Below is a small trained network, with its code and all its weights. Each question gives an input and a target symbol and asks what happens when units are switched off, that is, made to give their printed mean instead of their output.

import numpy as np


def w(rows, s, z=0):
    codes = np.array(rows[::2]) - 128.0
    scale = np.full(codes.shape[1], s)
    scale[-1] = z or s
    return codes * scale


def f(y):
    return y / 2 * (1 + np.tanh(0.7978845608 * (y + 0.044715 * y**3)))


def softmax(a):
    e = np.exp(a - a.max(-1, keepdims=True))
    return e / e.sum(-1, keepdims=True)


def log_softmax(a):
    a = a - a.max(-1, keepdims=True)
    return a - np.log(np.exp(a).sum(-1, keepdims=True))


def net(x, mask):
    ids = ['αβγδεζηθλμξπσφψω'.index(c) for c in x.split()]
    T = len(ids)
    res = E[ids] + P[:T]
    u = 0
    for l in range(3):
        q, k, v = (res @ M[l].T for M in (Q, K, V))
        z = softmax(np.where(np.tri(T) > 0, q @ k.T / 3**0.5, -1e9)) @ v
        res = res + np.where(mask[u], z, O[l][:, -1]) @ O[l][:, :-1]
        u += 1
        y = f(res @ A[l][:, :-1].T + A[l][:, -1])
        res = res + np.where(mask[u : u + 4], y, B[l][:, -1]) @ B[l][:, :-1]
        u += 4
    return log_softmax(res[-1] @ U[:, :-1].T + U[:, -1])


Q, K, V, O, A, B = {}, {}, {}, {}, {}, {}
E = w([
[126,99,144],'α',
[127,98,144],'β',
[147,206,254],'γ',
[114,114,142],'δ',
[117,110,144],'ε',
[123,104,145],'ζ',
[126,103,145],'η',
[126,98,146],'θ',
[129,101,146],'λ',
[123,103,144],'μ',
[110,72,149],'ξ',
[152,88,163],'π',
[65,108,159],'σ',
[172,87,168],'φ',
[152,89,166],'ψ',
[81,150,160],'ω',
],0.013)
P = w([
[155,141,98],'0',
[142,143,116],'1',
[137,145,133],'2',
[130,145,148],'3',
[119,145,162],'4',
[117,146,177],'5',
[111,147,190],'6',
[105,145,203],'7',
[100,146,216],'8',
[95,149,230],'9',
[89,143,242],'10',
[84,148,254],'11',
],0.0085)
Q[0] = w([
[189,172,2],'L0H0',
[96,136,96],'L0H0',
[98,104,93],'L0H0',
],0.05)
K[0] = w([
[125,112,1],'L0H0',
[141,101,119],'L0H0',
[163,125,129],'L0H0',
],0.046)
V[0] = w([
[252,147,155],'L0H0',
[90,166,123],'L0H0',
[173,30,130],'L0H0',
],0.015)
O[0] = w([
[36,239,93,253],'L0H0',
[199,142,143,139],'L0H0',
[5,55,106,56],'L0H0',
],0.013,0.0036)
A[0] = w([
[75,98,254,143],'L0N0',
[152,122,160,41],'L0N1',
[87,148,161,3],'L0N2',
[153,127,38,189],'L0N3',
],0.015,0.0067)
B[0] = w([
[161,180,19,252],'L0N0',
[76,139,118,128],'L0N1',
[164,59,103,139],'L0N2',
[156,134,255,122],'L0N3',
],0.011)
Q[1] = w([
[183,58,2],'L1H0',
[203,83,136],'L1H0',
[104,121,217],'L1H0',
],0.031)
K[1] = w([
[193,250,30],'L1H0',
[198,182,165],'L1H0',
[71,96,219],'L1H0',
],0.025)
V[1] = w([
[46,135,99],'L1H0',
[142,7,75],'L1H0',
[212,122,159],'L1H0',
],0.014)
O[1] = w([
[168,148,27,248],'L1H0',
[248,92,148,200],'L1H0',
[82,112,223,2],'L1H0',
],0.011,0.0083)
A[1] = w([
[185,177,158,2],'L1N0',
[148,142,130,70],'L1N1',
[182,63,63,119],'L1N2',
[72,1,133,203],'L1N3',
],0.009,0.0084)
B[1] = w([
[69,48,119,146],'L1N0',
[116,62,142,132],'L1N1',
[122,151,199,253],'L1N2',
[84,246,170,134],'L1N3',
],0.012,0.021)
Q[2] = w([
[141,85,126],'L2H0',
[203,5,134],'L2H0',
[111,244,112],'L2H0',
],0.028)
K[2] = w([
[182,155,117],'L2H0',
[252,148,112],'L2H0',
[74,55,125],'L2H0',
],0.022)
V[2] = w([
[136,68,122],'L2H0',
[118,252,129],'L2H0',
[33,88,111],'L2H0',
],0.0023)
O[2] = w([
[138,198,121,68],'L2H0',
[104,3,153,252],'L2H0',
[86,158,163,53],'L2H0',
],0.0033,0.0039)
A[2] = w([
[41,117,191,1],'L2N0',
[106,178,1,13],'L2N1',
[35,146,77,27],'L2N2',
[94,62,104,32],'L2N3',
],0.0085,0.006)
B[2] = w([
[126,91,97,170],'L2N0',
[114,85,141,251],'L2N1',
[194,129,153,152],'L2N2',
[168,4,91,123],'L2N3',
],0.031,0.013)
U = w([
[133,137,131,93],'α',
[137,139,125,86],'β',
[204,48,204,3],'γ',
[84,252,158,180],'δ',
[92,224,129,187],'ε',
[103,185,99,184],'ζ',
[123,153,118,123],'η',
[127,150,117,117],'θ',
[114,152,113,144],'λ',
[95,192,86,200],'μ',
[253,186,101,143],'ξ',
[135,102,55,116],'π',
[160,151,254,109],'σ',
[168,39,66,29],'φ',
[136,88,73,120],'ψ',
[64,104,198,173],'ω',
],0.0053,0.0073)

Each question gives the input, a string of symbols that net reads in full, and the target symbol t.
The units are the heads (3 rows each of Q, K, V and O) and the neurons (one row each of A and B). Each row of codes is followed by its name. A weight is (code - 128) times the scale printed after its matrix; where a second scale follows, it is the last column's (O, A, B and U).
mask holds one flag per unit, layer by layer, with each layer's heads first. A switched-off unit (its flag False) gives its mean, the last column of its rows in O or B, instead of its output. The means were averaged over made-up inputs and are rounded, as every weight is.
A unit's drop is (log p(t) with every unit on - log p(t) with that unit switched off) / (log p(t) with every unit on - log p(t) with every unit switched off).
The circuit of an input: a set's keep is (log p(t) with only the set's units on - log p(t) with every unit switched off) / (log p(t) with every unit on - log p(t) with every unit switched off). Starting from the 12 units with the biggest drops (on a tie, the unit counted first), units are removed one at a time, each time the one whose removal leaves the highest keep (on an exact tie, the one counted first), for as long as the keep stays at least 0.8.
units of the circuit, in order: the units of the circuit, biggest drop first
most important unit: the unit with the biggest drop
k most important neurons: the k neurons with the biggest drops, biggest first
input ξ ζ π ξ θ μ ζ ε φ ε μ, target φ: 2 most important neurons => L2N1, L0N0
input ξ ω μ ξ ω ξ, target ω: 2 most important neurons => L2N0, L0N0
input ξ γ λ δ ζ β λ ψ, target ξ: units of the circuit, in order => L0H0, L1H0
input μ ζ ζ ζ φ β, target φ: units of the circuit, in order => L0H0, L2N1, L1H0
input μ ε ω ξ φ ξ ε φ θ, target φ: 2 most important neurons => L2N1, L0N0
input ω δ φ ζ γ α π, target ω: 2 most important neurons => L0N0, L2N0
input λ ξ ξ δ ξ ε ε ξ ω ξ ω π, target ω: most important unit => L1H0
input μ ε ξ ε ω, target ω: 2 most important neurons => L2N0, L0N0
input ε λ δ α ξ ζ, target ξ: units of the circuit, in order => L0N0, L0H0, L1H0, L2N1
input ξ ξ θ, target ξ: units of the circuit, in order => L0H0, L1H0, L0N0, L2N1
input δ ξ η ξ ξ ζ ξ ψ ε σ ζ, target σ: units of the circuit, in order => L0H0, L1H0
input ω λ η, target ω: units of the circuit, in order => L1H0, L0H0
input ε ξ δ, target ξ: units of the circuit, in order => L0H0, L0N0, L1H0, L2N1
input γ θ σ δ β δ δ φ μ σ δ, target γ: 4 most important neurons => L2N2, L2N1, L2N0, L1N2
input θ ω α ξ η ξ ε α, target ξ: most important unit => L0N0
input ε ξ δ ω η φ δ ξ ζ, target ξ: units of the circuit, in order => L0N0, L0H0, L1H0
input γ π ξ, target γ: 3 most important neurons => L2N2, L2N0, L1N2
input ξ ξ ψ ξ δ ξ ε β λ σ ε θ, target σ: units of the circuit, in order => L1H0, L0H0
input δ ξ π δ ξ ε, target ξ: 2 most important neurons => L0N0, L1N2
input σ γ ξ δ β, target σ: units of the circuit, in order => L1H0, L0H0
input ξ ψ ε ζ μ δ δ γ η λ, target ξ: most important unit => L0H0
input β ξ μ, target ξ: units of the circuit, in order => L0H0, L0N0, L1H0, L2N1
input δ δ λ ε ξ ξ γ β φ δ, target δ: 2 most important neurons => L0N0, L2N1
input γ ξ ζ λ, target γ: 3 most important neurons => L2N2, L2N0, L1N2
